Below are the code and all the weights of a small trained network. Each question names an input and a class and asks about switching units off, where a switched-off unit gives its printed mean instead of its output.

import numpy as np


def w(rows, s, z=0):
    codes = np.array(rows[::2]) - 128.0
    scale = np.full(codes.shape[1], s)
    scale[-1] = z or s
    return codes * scale


def f(y):
    return np.maximum(y, 0)


def log_softmax(a):
    a = a - a.max(-1, keepdims=True)
    return a - np.log(np.exp(a).sum(-1, keepdims=True))


def net(x, mask):
    res = np.array(x, float).reshape(1, 4) / 4 @ E
    y = f(res @ A[0][:, :-1].T + A[0][:, -1])
    res = res + np.where(mask, y, B[0][:, -1]) @ B[0][:, :-1]
    return log_softmax(res[-1] @ U[:, :-1].T + U[:, -1])


A, B = {}, {}
E = w([
[12,217,126,84,190,146],'x0',
[2,79,99,219,65,77],'x1',
[129,77,76,72,79,200],'x2',
[105,122,167,129,137,127],'x3',
],0.0075)
A[0] = w([
[61,194,88,109,196,145,161],'neuron 0',
[101,191,181,172,175,131,88],'neuron 1',
[99,151,72,178,43,115,92],'neuron 2',
[95,68,107,6,35,165,162],'neuron 3',
[169,183,117,88,122,193,44],'neuron 4',
[127,182,211,150,120,80,118],'neuron 5',
[38,71,85,146,87,127,23],'neuron 6',
[165,73,99,107,234,168,26],'neuron 7',
[165,2,176,175,93,133,118],'neuron 8',
[100,85,66,111,125,250,154],'neuron 9',
[169,118,150,82,216,169,80],'neuron 10',
[133,21,103,65,109,148,5],'neuron 11',
[81,152,120,101,177,198,59],'neuron 12',
[83,101,126,150,66,143,64],'neuron 13',
[107,86,99,74,99,194,152],'neuron 14',
[94,114,79,200,125,87,88],'neuron 15',
[126,158,65,152,67,185,124],'neuron 16',
[160,74,141,162,113,138,53],'neuron 17',
[43,198,132,93,106,155,171],'neuron 18',
[165,107,144,96,147,237,74],'neuron 19',
[166,59,139,221,183,101,214],'neuron 20',
],0.009,0.0026)
B[0] = w([
[226,30,20,63,140,41,254],'neuron 0',
[68,71,101,166,148,135,203],'neuron 1',
[169,193,200,215,84,154,205],'neuron 2',
[133,75,137,202,224,193,222],'neuron 3',
[90,164,233,200,69,168,189],'neuron 4',
[103,109,174,188,154,222,195],'neuron 5',
[102,236,215,94,30,90,223],'neuron 6',
[106,202,65,162,54,197,170],'neuron 7',
[142,63,89,66,109,10,218],'neuron 8',
[185,63,100,226,226,149,210],'neuron 9',
[71,191,178,253,13,200,207],'neuron 10',
[64,108,108,159,146,61,170],'neuron 11',
[191,146,14,87,91,58,196],'neuron 12',
[69,190,197,176,68,208,185],'neuron 13',
[93,36,194,151,249,107,195],'neuron 14',
[96,180,217,181,73,220,212],'neuron 15',
[120,109,207,184,99,139,170],'neuron 16',
[147,119,34,75,93,74,164],'neuron 17',
[167,132,45,114,165,52,244],'neuron 18',
[109,191,156,133,94,161,195],'neuron 19',
[138,33,56,82,211,105,212],'neuron 20',
],0.0052,0.0067)
U = w([
[128,126,177,130,245,122,254],'0',
[126,255,205,102,49,179,25],'1',
[159,104,79,57,190,49,5],'2',
],0.0078,0.0024)

Each question gives the input, the list of numbers given to net, and the class t.
The units are the neurons (one row each of A and B). Each row of codes is followed by its name. A weight is (code - 128) times the scale printed after its matrix; where a second scale follows, it is the last column's (A, B and U).
mask holds one flag per neuron, in row order. A switched-off neuron (its flag False) gives its mean, the last column of its row in B, instead of its output. The means were averaged over made-up inputs and are rounded, as every weight is.
A unit's drop is (log p(t) with every unit on - log p(t) with that unit switched off) / (log p(t) with every unit on - log p(t) with every unit switched off).
The circuit of an input: a set's keep is (log p(t) with only the set's units on - log p(t) with every unit switched off) / (log p(t) with every unit on - log p(t) with every unit switched off). Starting from the 12 units with the biggest drops (on a tie, the unit counted first), units are removed one at a time, each time the one whose removal leaves the highest keep (on an exact tie, the one counted first), for as long as the keep stays at least 0.8.
units of the circuit, in order: the units of the circuit, biggest drop first
most important unit: the unit with the biggest drop
top k neurons: the k neurons with the biggest drops, biggest first
drop of u: that unit's drop, to one decimal
input [-5,-2,-2,8], class 2: most important unit	neuron 8
input [6,5,1,5], class 2: top 3 neurons	[neuron 0; neuron 18; neuron 10]
input [4,7,-5,-7], class 1: units of the circuit, in order	[neuron 15; neuron 6]
input [2,8,7,-6], class 1: top 3 neurons	[neuron 6; neuron 13; neuron 2]
input [3,5,-1,7], class 1: units of the circuit, in order	[neuron 6; neuron 9]
input [-5,-8,5,-1], class 1: top 3 neurons	[neuron 10; neuron 19; neuron 7]
input [7,-5,0,6], class 2: top 4 neurons	[neuron 0; neuron 12; neuron 18; neuron 15]
input [8,-1,3,-8], class 2: top 2 neurons	[neuron 0; neuron 12]
input [5,-6,1,5], class 1: top 3 neurons	[neuron 10; neuron 4; neuron 20]
input [6,5,-4,0], class 2: top 4 neurons	[neuron 0; neuron 18; neuron 10; neuron 4]
input [8,-3,2,-2], class 2: top 2 neurons	[neuron 0; neuron 12]
input [7,5,-1,-3], class 2: top 3 neurons	[neuron 0; neuron 18; neuron 10]
input [-5,-2,-3,1], class 2: drop of neuron 12	-0.1
input [8,5,7,2], class 2: units of the circuit, in order	[neuron 0]
input [-6,7,3,-6], class 1: drop of neuron 13	0.5
input [-5,-8,-7,-5], class 1: drop of neuron 10	0.3
input [8,3,-1,-7], class 2: drop of neuron 6	0.0
